Each name stands for a flat space through zero: a line, a plane or more. A row that begins with a name and a colon came from that space; any other row is followed by the name of the space it lies nearest, among the names in its block.
pinifbef: 15 -6 -5 -19 23 -20 7 10 -8 48 3 14 -12 6 -7 -4 -2 -30 -20 -22 5 -12 -12 11 0 -18
gavebdiga: -30 10 10 -20 27 -16 -11 -2 28 -26 13 22 1 -43 31 -10 42 -16 -17 -36 27 14 21 -53 -39 -20
rotufala: 22 4 -2 19 6 -10 -14 -11 -3 50 -7 22 -14 -3 -18 11 8 -11 3 24 -1 0 -28 19 16 -7
pinifbef: -6 -7 -4 -23 19 -37 -13 -17 27 -14 3 15 -6 -26 40 -5 29 -16 -20 -53 35 13 4 -77 -3 -47
gavebdiga: 12 24 30 1 -27 -1 -23 -22 -6 52 2 44 9 -35 0 40 16 16 4 11 23 -8 -10 -2 7 -10
gavebdiga: -22 -13 -12 2 4 5 10 16 -5 -33 4 -26 11 20 -6 -12 -12 5 4 -1 -4 5 19 6 -6 9
gavebdiga: 11 -11 -7 4 12 -2 -9 -4 11 32 -7 12 -15 -6 -7 14 7 -18 -25 3 0 -1 -21 17 5 3
silatkotim: 13 14 -14 15 36 -18 5 19 14 -22 -2 -26 0 11 -15 -30 16 -36 9 11 -39 1 -19 15 -7 -11
gavebdiga: 35 45 44 29 -50 12 -41 -33 -4 15 15 27 32 -38 11 16 36 39 18 24 -34 -13 -4 -18 -4 -17
silatkotim: 40 43 24 -13 -30 17 24 -2 -8 -10 -14 -11 -1 -3 5 4 -19 10 27 11 -30 -24 -24 18 15 15
silatkotim: -44 -2 -8 5 10 -9 -1 22 12 -43 1 -26 32 2 -14 19 3 -4 15 13 23 16 17 5 -3 1
pinifbef: -30 11 3 44 -14 4 -29 -20 19 -34 -5 7 9 -32 -1 18 42 30 13 28 12 23 -3 -9 -4 7
rotufala: -2 1 -6 6 16 -7 -12 8 24 -14 -3 -15 16 0 -8 15 2 -25 6 23 -4 11 -4 0 5 -5
pinifbef: -32 -7 -9 -1 -13 -10 4 7 5 -24 -17 -20 24 10 -14 49 -25 9 30 24 52 17 4 1 36 2
rotufala: 6 -17 -20 -8 33 -28 -5 -4 33 -12 -7 -4 -20 -12 23 -12 30 -32 -41 -45 1 5 -21 -31 -3 -28
pinifbef: -18 -3 10 20 -9 37 -23 -7 3 0 13 13 12 -6 -9 8 -8 13 15 53 -6 17 30 7 -18 33
silatkotim: 6 21 21 -21 -38 3 12 13 -11 -41 9 -37 53 11 11 14 -19 22 18 -16 -15 -21 19 -12 9 -15
silatkotim: 10 15 25 -21 -21 19 2 -14 -9 16 5 26 -6 -17 19 3 -11 15 5 -4 7 -8 13 -18 -8 10
silatkotim: 8 6 2 2 -18 -2 8 4 -9 -9 -5 -18 13 10 -4 8 -6 13 6 -4 -9 -11 -8 12 14 -3
gavebdiga: 11 1 1 7 -6 9 -2 -9 -7 15 -1 9 -11 4 -4 -5 -10 5 11 18 -5 2 -1 4 5 9
gavebdiga: -40 -12 7 -2 -13 3 -17 2 3 -4 10 6 32 -14 -1 38 6 17 -8 0 38 9 27 -7 -7 0
rotufala: 4 -22 4 -48 -21 -2 20 8 -14 12 4 -10 12 13 21 18 -28 8 -37 -61 18 -25 12 -10 9 -12
rotufala: -2 -9 -5 16 9 18 -4 -15 8 6 -4 21 -37 -17 6 -19 22 4 -25 -1 -11 5 -10 8 -20 25
silatkotim: 3 -71 -32 17 -13 2 -24 -22 3 32 -4 -1 -13 24 5 19 -10 15 -56 -20 10 6 -4 -6 27 -6
silatkotim: 12 -28 -9 23 -34 36 -8 -28 -4 -6 -8 -4 -21 12 11 -3 -15 39 -14 10 -20 3 -1 2 12 30
pinifbef: -17 17 9 44 -6 -3 -35 -15 -1 15 4 26 14 -20 -23 20 23 15 39 59 18 23 3 2 3 -1
pinifbef: 31 40 20 13 -36 1 13 -10 -8 -31 -8 -14 1 -18 15 -15 34 35 -1 -30 -44 -30 -33 9 0 -6
gavebdiga: 9 11 9 23 -17 6 -22 -14 15 0 -5 3 12 -19 -2 26 21 11 -3 20 -11 0 -18 8 7 2
rotufala: -14 -3 -4 37 3 11 -26 -19 10 -28 9 8 -6 -9 7 -28 22 16 16 28 -14 26 18 -28 -18 7
pinifbef: -12 -5 -22 44 6 0 -4 -12 4 -46 -9 -16 -19 10 -4 -34 15 17 25 23 -14 24 -4 -9 3 8
rotufala: -34 -10 -6 -23 17 -6 19 8 -4 4 -6 16 -21 -7 2 4 -6 -5 -6 -20 50 9 9 -3 -7 10
pinifbef: -4 -31 -10 -38 1 21 19 -1 14 -25 -5 -13 -19 10 32 -6 -32 -5 -30 -34 7 1 17 -25 -4 19
rotufala: -32 4 -12 -1 15 -10 40 22 -28 -6 -10 -2 -26 8 -20 -22 5 9 5 -23 23 -5 -9 39 -9 16
gavebdiga: 22 1 10 12 -14 -1 -25 -8 6 12 12 -1 23 -8 5 9 21 4 -23 -7 -30 -13 -5 -3 -3 -19
rotufala: 56 -20 -6 14 1 -1 -34 -17 19 79 -8 17 -7 0 -12 39 4 -30 -45 17 -27 -13 -46 29 28 -11
gavebdiga: -13 -4 3 28 -1 30 -6 8 -23 23 15 11 0 11 -30 -15 -3 13 7 40 -24 0 17 47 -24 35
silatkotim: 12 -20 -10 11 -2 3 -19 6 16 -32 14 -40 35 22 6 -7 0 -7 -18 -2 -47 -2 13 -12 -2 -16
silatkotim: 20 18 14 2 -18 11 0 -3 -3 7 -1 0 8 -5 -2 9 -1 7 5 10 -20 -13 -11 14 4 6
pinifbef: 8 22 25 -28 -32 6 9 8 -5 -18 4 -17 39 -1 11 26 -21 13 15 -8 0 -17 13 -9 9 -7
pinifbef: -6 0 2 25 6 2 -34 -34 11 5 8 39 -19 -24 15 -18 22 8 19 27 12 31 15 -50 -11 -5
rotufala: 12 7 -1 7 1 -15 -4 -1 0 -4 1 -8 8 4 0 -6 7 -3 8 -2 -10 -2 -7 -8 8 -19
gavebdiga: 4 -6 -9 -9 -11 -13 10 6 6 -38 -8 -37 18 17 10 7 -13 3 2 -21 -2 -4 -4 -15 22 -17
silatkotim: 11 -1 11 -21 -8 5 -8 0 13 8 2 -1 19 -6 10 28 -13 -11 -11 -1 3 -6 5 -10 6 -5
rotufala: 8 -13 -3 1 -1 15 -2 -4 8 3 -1 -1 -11 -3 7 -2 5 0 -31 -12 -18 -7 -7 9 -8 13
19 -12 -11 -6 14 -11 -2 -2 14 6 -4 -6 -10 4 9 -5 4 -21 -23 -18 -12 -3 -15 -9 6 -14 -> gavebdiga
-12 7 -6 11 -15 -11 7 -2 6 -46 -15 -25 9 0 4 10 7 19 15 -6 10 5 -11 -7 19 -6 -> pinifbef
-15 14 5 -1 2 -12 2 -3 -8 -11 3 10 1 -5 2 -10 1 7 32 6 23 12 14 -24 -1 -10 -> rotufala
55 16 20 -39 -23 -1 9 10 6 18 -3 -23 31 7 10 34 -24 -19 -19 -21 -32 -39 -23 11 24 -19 -> rotufala
-16 11 23 -12 -20 10 -20 -4 10 -14 13 6 40 -17 11 32 -7 10 18 18 20 9 33 -31 -5 -4 -> pinifbef
-2 5 6 -6 6 -16 -7 10 -3 11 12 1 22 -2 -4 5 11 -10 -5 -11 1 -7 6 -2 -6 -23 -> silatkotim
32 37 11 -8 -15 -14 27 5 -14 -15 -12 -19 2 6 0 -11 -4 6 27 -13 -21 -22 -27 9 19 -14 -> gavebdiga
-6 -5 -2 -10 7 -7 3 8 0 -9 8 -7 8 3 6 -9 3 -6 -10 -21 -2 -3 10 -10 -9 -11 -> gavebdiga
9 -6 3 -18 17 -4 -2 6 2 31 11 15 -6 -7 5 -7 8 -22 -32 -24 -6 -11 1 1 -18 -8 -> pinifbef
19 -10 3 4 4 5 -33 2 31 29 2 -2 27 -8 -9 46 5 -29 -31 23 -17 -4 -14 17 7 -5 -> silatkotim
2 -7 -3 -14 -3 12 3 0 20 -24 -9 -18 5 4 10 17 -22 -9 0 9 1 5 2 -9 11 12 -> silatkotim
-31 17 2 25 0 -26 -14 -6 -31 23 6 29 12 6 -30 5 -10 16 80 56 57 31 24 -17 19 -19 -> rotufala
17 16 21 -5 -15 15 -9 -11 -8 15 12 18 6 -8 8 -6 -7 8 15 15 -13 -4 15 -14 -9 2 -> pinifbef
1 10 0 0 28 5 16 13 -14 24 4 17 -29 1 -15 -35 6 -18 1 4 -14 -5 -4 29 -26 17 -> gavebdiga
-6 -29 -13 23 -8 -8 -23 2 -2 6 11 -16 28 15 -10 12 12 10 -27 -7 -12 -2 5 8 5 -18 -> silatkotim
-22 -5 -6 16 1 -11 -9 -6 12 16 -17 16 -9 -24 -13 41 28 5 -19 0 38 6 -28 24 11 5 -> pinifbef
-20 -20 -22 -23 37 -11 30 27 -6 3 -4 -9 -21 20 -10 -18 -16 -29 -15 -24 17 1 2 19 -8 7 -> gavebdiga
20 12 14 -11 -12 16 7 6 -17 11 10 -3 11 13 -3 -10 -23 1 14 12 -25 -13 13 8 -4 7 -> pinifbef
-9 -6 4 10 -22 -4 -20 1 15 -13 0 -17 39 -9 -2 45 16 12 -19 -5 4 -5 -5 6 12 -12 -> gavebdiga

Rows lie near named flat spaces through zero. A row that begins with a name and a colon came from that space; any other row is followed by the name of its block's space that it lies nearest.
baniradod: -10 29 0 -5 5 -8 -9 19 -12 -27 -2 12 -24 51 -5 4 17 4 -44 -17 20 13 11 9 -7 -26
felovragug: 38 -2 19 -16 -6 13 -15 25 8 23 -13 -24 29 -24 19 10 -2 -19 18 -28 1 -17 -4 19 -10 14
felovragug: -15 14 9 7 36 -22 -24 -47 -28 -13 33 32 5 25 -26 6 13 29 -28 -2 -6 54 -12 -11 -12 -28
baniradod: 33 13 -25 -14 1 10 34 33 32 20 -17 17 -36 15 7 -5 -28 -26 19 -7 10 7 14 12 -32 -1
sibefumag: 5 33 -36 -3 -16 3 23 -6 -14 53 -13 18 -4 -20 -29 -16 -36 0 10 19 -23 25 5 14 -12 2
felovragug: 42 -1 -14 -19 2 24 2 31 8 41 -18 -1 12 25 10 10 -29 -25 18 -35 2 11 9 24 -41 -20
vekinzofib: 7 14 -12 -9 -23 3 6 7 7 -1 -12 1 -9 -9 -9 -10 -8 -7 0 12 -2 -3 12 15 -1 4
sibefumag: 0 -29 29 -8 -15 -24 3 -20 28 -43 -27 -12 -34 -15 15 -9 20 -21 7 -7 7 2 5 6 4 36
baniradod: -27 25 17 4 -5 -38 2 -19 -4 -38 -10 6 -45 -13 -9 -16 28 7 -30 9 5 14 1 -5 22 28
baniradod: -8 53 2 -6 -21 -15 -1 1 -5 -24 -7 12 -19 4 -21 -8 18 2 -37 18 4 5 7 25 2 6
baniradod: 35 5 11 -10 16 6 -19 16 9 9 6 -12 16 -23 14 1 0 -6 14 -20 2 -3 -1 -2 -5 7
felovragug: -8 27 -30 8 -2 -1 14 12 5 0 5 1 -21 -28 -9 -26 -8 9 2 32 -4 -11 11 -20 23 14
felovragug: -9 9 -19 8 13 -6 -4 -13 -18 15 9 4 -2 -17 -13 -16 -11 17 2 8 -13 20 3 -21 12 -2
vekinzofib: 18 2 -46 -5 -5 35 -12 26 10 -11 28 1 17 5 -10 -13 -20 10 8 27 3 -20 28 -13 4 -39
felovragug: 51 22 19 -19 13 14 -14 29 15 20 -2 -6 28 5 17 18 0 -22 7 -31 7 -3 -8 30 -36 1
felovragug: 34 26 9 -19 -24 1 -16 27 21 -25 7 -5 -4 -46 -2 -7 11 -2 -1 10 13 -29 14 10 18 13
vekinzofib: -15 0 -3 3 -5 -13 -8 -11 -17 -4 -2 -2 -11 -18 -10 -12 2 13 -7 2 -5 9 6 -13 22 3
sibefumag: 4 0 15 -14 -45 -1 2 18 1 -17 -2 11 -10 -12 -11 14 7 3 -12 3 17 -28 8 20 18 -9
baniradod: -8 0 -21 5 -7 10 18 -9 7 2 10 16 2 10 -13 -1 -13 3 6 29 -6 -3 1 2 -7 -10
vekinzofib: -7 -9 -9 -2 -15 -4 -5 -31 -19 21 -13 0 12 -14 -19 -9 -15 3 7 4 -21 26 2 9 -3 0
sibefumag: -43 -43 -25 30 16 10 36 -8 -23 49 -1 1 1 17 6 5 -28 11 22 1 -13 -1 -14 -36 12 -9
vekinzofib: 15 -7 -24 -4 7 17 -22 13 10 -11 -9 -33 11 -4 14 -25 -5 -10 12 -2 -6 -4 22 -9 1 1
sibefumag: -13 3 -13 5 -12 17 17 15 -6 11 5 12 9 33 -7 15 -8 3 -9 11 5 -17 -2 10 -6 -24
sibefumag: 26 -9 -14 -4 44 -5 4 5 31 -12 4 7 -35 14 19 -15 -9 -13 18 -18 9 30 12 -25 -23 0
sibefumag: -9 3 7 -10 -56 -15 20 2 -1 -2 -25 9 -31 -35 -17 -3 -3 -2 -3 12 4 -15 9 19 24 17
baniradod: -13 -12 14 4 6 -1 -27 -15 -23 -8 10 -10 26 5 -2 7 14 14 -12 -10 -3 4 -6 -5 10 -12
baniradod: 54 26 -2 -19 32 -12 -10 0 31 -7 12 18 -24 -20 1 -14 -6 -11 14 -12 4 37 9 -3 -28 8
vekinzofib: 15 -15 -20 -14 -14 11 -21 22 10 -19 -28 -34 -10 -6 14 -28 -6 -16 8 -14 2 -5 35 -2 7 1
felovragug: -14 15 -26 13 12 -2 17 3 6 -9 19 14 -24 -4 -8 -16 -5 14 -2 30 1 -3 5 -27 15 -1
vekinzofib: -29 3 18 13 -3 -14 25 -18 -28 13 49 66 -6 13 -35 43 1 41 -21 16 13 0 -29 -9 14 -38
vekinzofib: 19 -24 41 -1 22 -17 4 -6 25 -7 7 -2 -9 -30 26 14 15 -9 22 -19 10 -7 -21 -13 1 32
felovragug: -10 -19 -21 -12 -35 -3 -4 -14 -16 -6 -19 12 -20 13 -25 -10 -17 4 -7 -3 -3 25 27 10 2 -29
sibefumag: -12 11 8 12 28 -15 -14 27 -7 -24 17 -14 -25 -21 18 -11 23 19 -16 -12 17 -18 3 -46 44 11
sibefumag: 32 -49 48 -25 -28 -12 -38 -37 6 -16 -7 -12 27 -49 0 12 10 -8 23 -24 -5 8 -2 22 0 12
sibefumag: 9 -54 -9 -17 -51 21 39 22 13 15 -2 41 -20 28 -13 35 -35 -6 21 -6 23 -22 12 19 -10 -49
baniradod: -49 2 -20 16 -25 6 21 -13 -17 -14 5 17 -2 42 -24 5 1 15 -26 38 -2 -10 1 7 8 -24
baniradod: -6 42 -9 13 -8 24 1 27 8 -17 42 -2 34 -18 -6 3 16 18 -13 56 4 -63 -9 -3 25 1
vekinzofib: -8 12 -10 15 23 -3 -9 -32 -12 13 23 -1 25 -30 -12 -14 -3 18 9 27 -24 14 -13 -20 8 12
felovragug: -21 -22 -7 4 -11 -15 -13 -28 -16 -24 17 12 -15 -23 -23 -12 1 28 -5 15 -2 11 13 -27 34 -14
vekinzofib: 5 -17 19 2 4 -3 16 -19 1 15 37 41 9 -8 -14 33 -7 16 13 8 5 -1 -25 -5 -4 -17
19 39 10 -17 -25 -11 -24 4 -1 -19 -3 -4 0 -41 -16 -14 14 3 -16 9 0 -3 12 19 14 14 -> felovragug
-3 -21 10 3 -17 7 3 9 -2 23 -27 -36 18 -32 20 -3 -3 -13 20 -9 -10 -27 -6 3 16 31 -> felovragug
27 18 3 -12 13 -7 -10 -1 12 -4 3 6 -8 -12 -1 -7 0 -5 3 -8 1 19 4 3 -13 6 -> baniradod
-7 45 -36 11 37 -2 26 23 19 -9 -3 7 -45 36 9 -25 -2 -9 -13 14 6 14 10 -17 -16 8 -> sibefumag
14 -71 38 -7 10 -13 -12 -20 4 2 -5 -5 -1 -17 21 19 0 -5 30 -47 6 13 -9 -15 2 3 -> vekinzofib
-18 -1 15 -8 -40 -16 -13 -40 -31 11 -36 -8 14 -10 -23 -2 3 -3 -14 -5 -21 27 -1 37 -2 10 -> baniradod
18 23 -14 -13 -8 6 0 13 2 9 -11 7 -5 13 -8 -4 -11 -10 -5 -5 1 13 12 20 -20 -11 -> felovragug
-58 -49 19 14 -72 -2 30 3 -36 19 -15 -1 1 -26 -12 27 -2 20 -3 11 4 -57 -12 0 61 -1 -> sibefumag
33 10 -37 -20 -24 21 5 36 3 42 -30 -11 -4 -15 -2 -18 -39 -19 22 -13 -7 2 27 15 -11 -6 -> felovragug
29 -17 -18 -15 -7 13 -10 16 -1 21 0 1 2 -18 -3 -5 -26 0 22 -17 0 6 18 -6 0 -20 -> felovragug
15 4 -22 2 14 9 -6 9 -12 45 0 -13 13 -39 2 -16 -25 5 24 -7 -17 6 3 -21 10 7 -> felovragug
15 4 -19 -18 -48 15 17 37 21 -4 -34 -9 -22 -1 1 -10 -14 -24 6 5 9 -26 27 28 -2 3 -> felovragug
-17 1 9 -5 -25 8 -12 23 -33 11 -28 -16 16 40 2 16 7 -4 -30 -32 7 -9 4 28 -1 -22 -> baniradod
23 -28 12 -13 7 -1 -30 -31 -13 23 -9 -8 30 -12 -3 3 -11 -5 19 -31 -17 38 -2 10 -21 -6 -> baniradod
6 99 -30 3 5 -5 18 27 16 -8 4 8 -26 -19 -14 -32 7 -1 -24 48 -2 -8 7 8 1 31 -> felovragug
8 -47 19 -7 -4 5 -12 -7 -4 5 -4 -4 17 11 9 20 -4 -5 13 -30 4 3 -3 4 -8 -17 -> felovragug
13 46 23 -2 1 -12 28 28 37 -17 -7 4 -29 -10 17 4 23 -20 -9 12 17 -28 -13 17 -6 44 -> vekinzofib
-7 0 -16 26 39 14 37 27 26 13 22 -5 -7 -3 29 -1 -5 -1 24 22 5 -37 -17 -40 9 21 -> felovragug
-15 -8 18 6 -4 -10 -5 -13 0 -23 9 -3 0 -14 1 2 18 9 -6 10 3 -12 -7 -8 20 11 -> felovragug
-25 0 16 19 32 -1 18 -17 -7 20 -11 -3 18 58 17 21 10 -14 -10 -14 -7 15 -31 14 -36 7 -> felovragug

Rows lie near named flat spaces through zero. A row that begins with a name and a colon came from that space; any other row is followed by the name of its block's space that it lies nearest.
komimef: -36 -25 -26 19 -20 6 11 -42 -32 10 -13 -7 -1 -8 11 -38 38 -41 19 32 22 18 8 14 5 20
vavninak: 25 2 -12 16 -47 -11 17 15 2 37 -59 25 -20 -25 6 -7 31 -9 -11 5 12 19 14 1 -26 23
vavninak: -26 18 7 -26 44 13 -13 -11 -13 -23 52 -30 19 23 9 -3 -36 0 16 -2 9 -11 -13 -5 33 -20
vavninak: -6 -4 13 8 -23 2 1 3 21 4 -6 -1 -17 -27 -3 2 16 -12 -2 2 19 -1 8 2 -15 -5
vavninak: -20 30 12 -17 24 20 -2 -2 3 -9 27 -24 15 -6 9 -1 -17 -7 6 1 25 -8 -1 5 13 -18
mizsugol: -22 -14 2 5 -22 4 6 -19 -2 9 -9 -3 -17 -26 2 -14 24 -24 8 15 24 7 7 6 -10 6
mizsugol: 28 -5 -31 4 1 -33 -9 16 -16 -9 2 11 10 62 14 -2 -26 21 11 -13 -37 6 -24 -30 25 4
fafmemed: -35 -15 2 15 -5 -2 -16 -12 19 -37 49 -29 4 17 9 -8 -3 -20 26 5 12 -12 -15 -10 20 -30
komimef: 5 -4 -8 0 -7 -10 -4 2 -14 10 -2 1 -10 12 6 -9 -3 -6 3 0 3 8 2 -10 12 6
mizsugol: -7 2 -3 13 16 10 -10 -1 -3 -10 26 -17 15 16 -1 -6 -3 -10 -1 3 4 -4 10 7 22 -11
fafmemed: -26 -62 7 -10 19 -3 -13 -47 -40 -3 25 2 -30 5 -27 -10 6 -8 6 11 -20 4 7 3 10 20
mizsugol: 4 2 -5 -6 -39 -14 19 2 10 14 -42 19 -16 -24 12 -2 14 1 9 3 7 8 -16 -10 -31 13
fafmemed: -13 -14 -2 15 48 17 -21 -14 -16 -25 52 -23 27 34 -16 -3 -10 -3 -5 2 -17 -10 15 17 37 -13
fafmemed: -20 6 -4 -10 -24 -8 4 -7 -1 4 -1 -9 -13 -7 23 -16 0 -20 23 8 30 7 -14 -17 3 -3
komimef: -14 -10 29 31 4 26 2 -1 68 -44 13 -3 26 -37 -31 34 26 15 -16 -3 -19 -33 1 34 -41 -30
vavninak: 31 -16 -16 -10 -18 -39 -15 17 -33 26 -6 15 -38 40 10 -11 -20 1 5 -12 -9 20 -2 -41 27 18
vugogikav: 10 38 2 14 -12 12 6 26 26 6 -10 -8 16 -15 12 3 6 -7 -9 -2 26 -2 11 9 -4 -15
komimef: -9 -5 -25 2 -42 -31 -4 1 -16 10 -1 -7 -24 26 36 -30 -3 -27 33 6 27 18 -18 -38 24 2
mizsugol: -15 7 -13 3 -9 -9 0 -2 12 -24 13 -11 16 19 21 -6 -9 -2 25 2 2 -5 -29 -15 8 -16
komimef: 9 31 -17 -42 -4 -15 13 3 -42 36 -29 8 -13 8 32 -19 -24 -1 14 1 21 22 -13 -24 11 24
vugogikav: -8 14 1 -60 37 10 11 -27 -69 42 -13 3 -17 -11 5 -18 -21 -3 0 9 17 20 10 2 13 36
fafmemed: -11 -27 3 22 -9 -7 -13 -4 22 -28 26 -7 -2 11 -8 5 6 -2 8 -1 -13 -11 -8 -5 2 -16
vugogikav: -34 9 -4 -34 22 9 9 -33 -30 -4 11 -13 8 -2 15 -16 -14 -7 23 13 14 3 -18 -1 9 6
vugogikav: -18 -67 -5 1 4 -25 -17 -33 -16 -30 31 6 -19 34 -17 -1 -5 8 21 0 -45 -5 -24 -19 9 6
fafmemed: -13 21 21 -54 36 21 11 -19 -31 23 -4 -2 -10 -31 -4 0 -18 4 -5 4 18 4 7 11 -5 16
komimef: -19 -6 13 20 -7 14 3 -6 42 -30 10 -7 15 -22 -10 13 18 1 1 3 -3 -18 -7 16 -23 -21
vugogikav: -11 -12 -4 -4 -5 -9 4 -11 6 -18 2 3 3 5 3 2 -2 8 15 1 -14 -5 -24 -8 -9 -2
komimef: -9 29 -15 -20 -46 -8 36 -4 4 22 -62 15 -5 -37 35 -14 15 -7 22 13 30 15 -27 -10 -37 17
mizsugol: 5 -2 0 2 13 3 -7 2 -7 0 10 -2 3 10 -6 1 -5 2 -6 -2 -6 -1 8 3 11 0
mizsugol: -24 2 -8 9 -15 0 2 -10 9 -15 10 -14 8 1 16 -12 7 -17 21 10 17 -1 -14 -4 4 -12
vugogikav: 24 53 2 22 -34 6 12 48 55 4 -28 -1 20 -22 20 13 9 1 -11 -9 27 -6 1 3 -21 -23
mizsugol: -29 -18 10 -18 -1 -4 -1 -23 1 -16 16 -6 -13 -8 1 -2 -5 -3 20 4 2 -5 -20 -10 -6 -4
fafmemed: -5 -8 37 -41 71 32 -3 -24 -22 0 21 3 0 -24 -43 24 -18 28 -28 -6 -25 -14 20 31 -9 11
vavninak: -19 -43 16 10 -30 -14 -13 -12 18 -11 17 -2 -38 -12 -10 0 15 -15 12 2 5 -4 -3 -14 -8 -7
vugogikav: 10 34 2 -25 6 4 3 13 -22 32 -10 -4 -10 -7 15 -9 -15 -8 -5 -2 31 12 13 -6 13 8
komimef: 5 10 -6 -15 1 -9 -2 5 -15 9 1 -1 -7 13 13 -6 -16 0 7 -3 7 7 -7 -16 13 3
fafmemed: -4 23 17 -36 48 26 4 -9 -23 11 8 -6 10 -15 -10 6 -19 11 -14 -1 5 -3 13 19 3 7
vavninak: 15 -11 -29 5 -6 -14 11 -7 -27 12 -31 20 6 19 5 -10 7 7 2 5 -24 14 -6 -2 -2 26
vugogikav: -19 -28 2 20 26 21 -6 -27 -10 -14 21 -8 15 -1 -24 -3 19 -8 -9 12 -14 -6 20 30 5 1
vavninak: -2 7 0 -4 -26 -6 3 4 -3 20 -13 -1 -22 -14 14 -12 6 -18 6 4 30 11 5 -10 0 4
1 -9 -3 8 -9 -21 -23 13 4 -13 35 -14 -13 36 10 -5 -19 -7 14 -9 3 -1 -9 -29 31 -18 -> komimef
15 3 6 24 7 15 -8 14 3 13 4 -4 3 -6 -15 2 14 -10 -25 -1 8 1 36 20 8 -2 -> vugogikav
-3 18 13 -32 67 28 -3 -12 -29 -1 24 -9 23 4 -16 9 -27 18 -16 -3 -12 -8 12 22 16 3 -> komimef
-17 21 -15 -9 9 13 16 -16 -18 3 -12 -6 24 -5 16 -15 3 -8 10 14 13 6 -6 12 1 7 -> vavninak
-16 45 -2 -29 10 20 26 -9 -5 9 -23 -5 23 -28 21 -6 -4 0 8 10 26 2 -12 12 -16 4 -> vugogikav
15 9 -1 -13 3 -11 -5 14 -9 9 2 2 -8 15 6 1 -19 7 0 -9 -1 4 -3 -16 12 2 -> komimef
6 33 0 -31 -1 11 32 -3 -8 25 -52 19 7 -37 9 3 4 13 -5 5 8 8 -7 12 -35 22 -> komimef
5 -13 -1 9 -9 -13 -12 8 5 -6 14 -2 -11 17 0 0 -5 -2 4 -6 -4 -1 -2 -14 11 -7 -> vugogikav
28 7 -7 10 -11 -4 8 18 3 18 -32 18 1 -5 -4 6 10 9 -17 -5 -9 6 11 5 -13 12 -> vavninak
-30 38 -7 -33 -5 7 32 -17 12 -16 -23 -3 28 -22 32 -2 -9 9 31 10 13 -5 -48 -3 -29 -4 -> vugogikav
16 -38 -6 -12 55 11 -5 -30 -70 27 -4 19 -5 15 -39 -4 1 12 -30 5 -41 13 37 27 16 44 -> fafmemed
-7 26 16 -38 31 20 8 -8 -18 15 -1 -4 1 -22 -1 2 -16 6 -7 1 15 0 6 11 -2 7 -> fafmemed
-19 28 4 -13 41 40 5 -19 -37 23 9 -21 18 -20 -1 -18 3 -24 -13 17 35 7 36 35 19 9 -> vugogikav
33 7 7 -6 7 6 4 14 -18 39 -30 19 -15 -16 -16 6 6 7 -32 -5 -2 11 33 13 -8 23 -> vugogikav
-3 2 -25 60 -72 -30 -8 32 63 -36 10 -15 11 29 36 -8 17 -22 32 -2 16 -6 -30 -32 6 -41 -> fafmemed
-10 -18 28 -25 33 11 -10 -16 -9 -4 25 -2 -16 -12 -26 13 -12 10 -10 -5 -10 -9 9 8 -1 2 -> mizsugol
0 -12 -8 9 -3 4 6 -12 -16 14 -17 7 -2 -8 -6 -9 18 -9 -6 10 -1 9 14 13 -4 16 -> komimef
-61 -25 -5 -13 43 24 1 -63 -33 -30 39 -24 24 5 -5 -20 2 -15 25 25 -4 -6 -12 21 15 2 -> vugogikav
29 6 6 6 18 8 2 17 9 2 -13 15 14 -3 -21 22 0 26 -28 -11 -28 -7 13 16 -13 4 -> fafmemed
6 -11 0 -40 15 -9 6 -16 -45 27 -18 18 -25 -1 -5 -4 -15 11 -1 0 -11 14 -2 -9 -1 32 -> vugogikav
-6 -12 -1 10 -2 -3 -5 -4 7 -14 11 -3 2 8 -2 1 3 -1 5 0 -7 -5 -5 -2 2 -7 -> vugogikav
-18 -7 -12 -17 -25 -13 8 -20 -30 23 -16 1 -28 -7 21 -27 5 -24 23 14 28 20 -7 -17 5 19 -> fafmemed
15 -7 -18 -14 18 -14 -14 -1 -59 30 9 -1 -18 40 6 -22 -21 -10 0 -1 1 21 16 -17 45 22 -> komimef
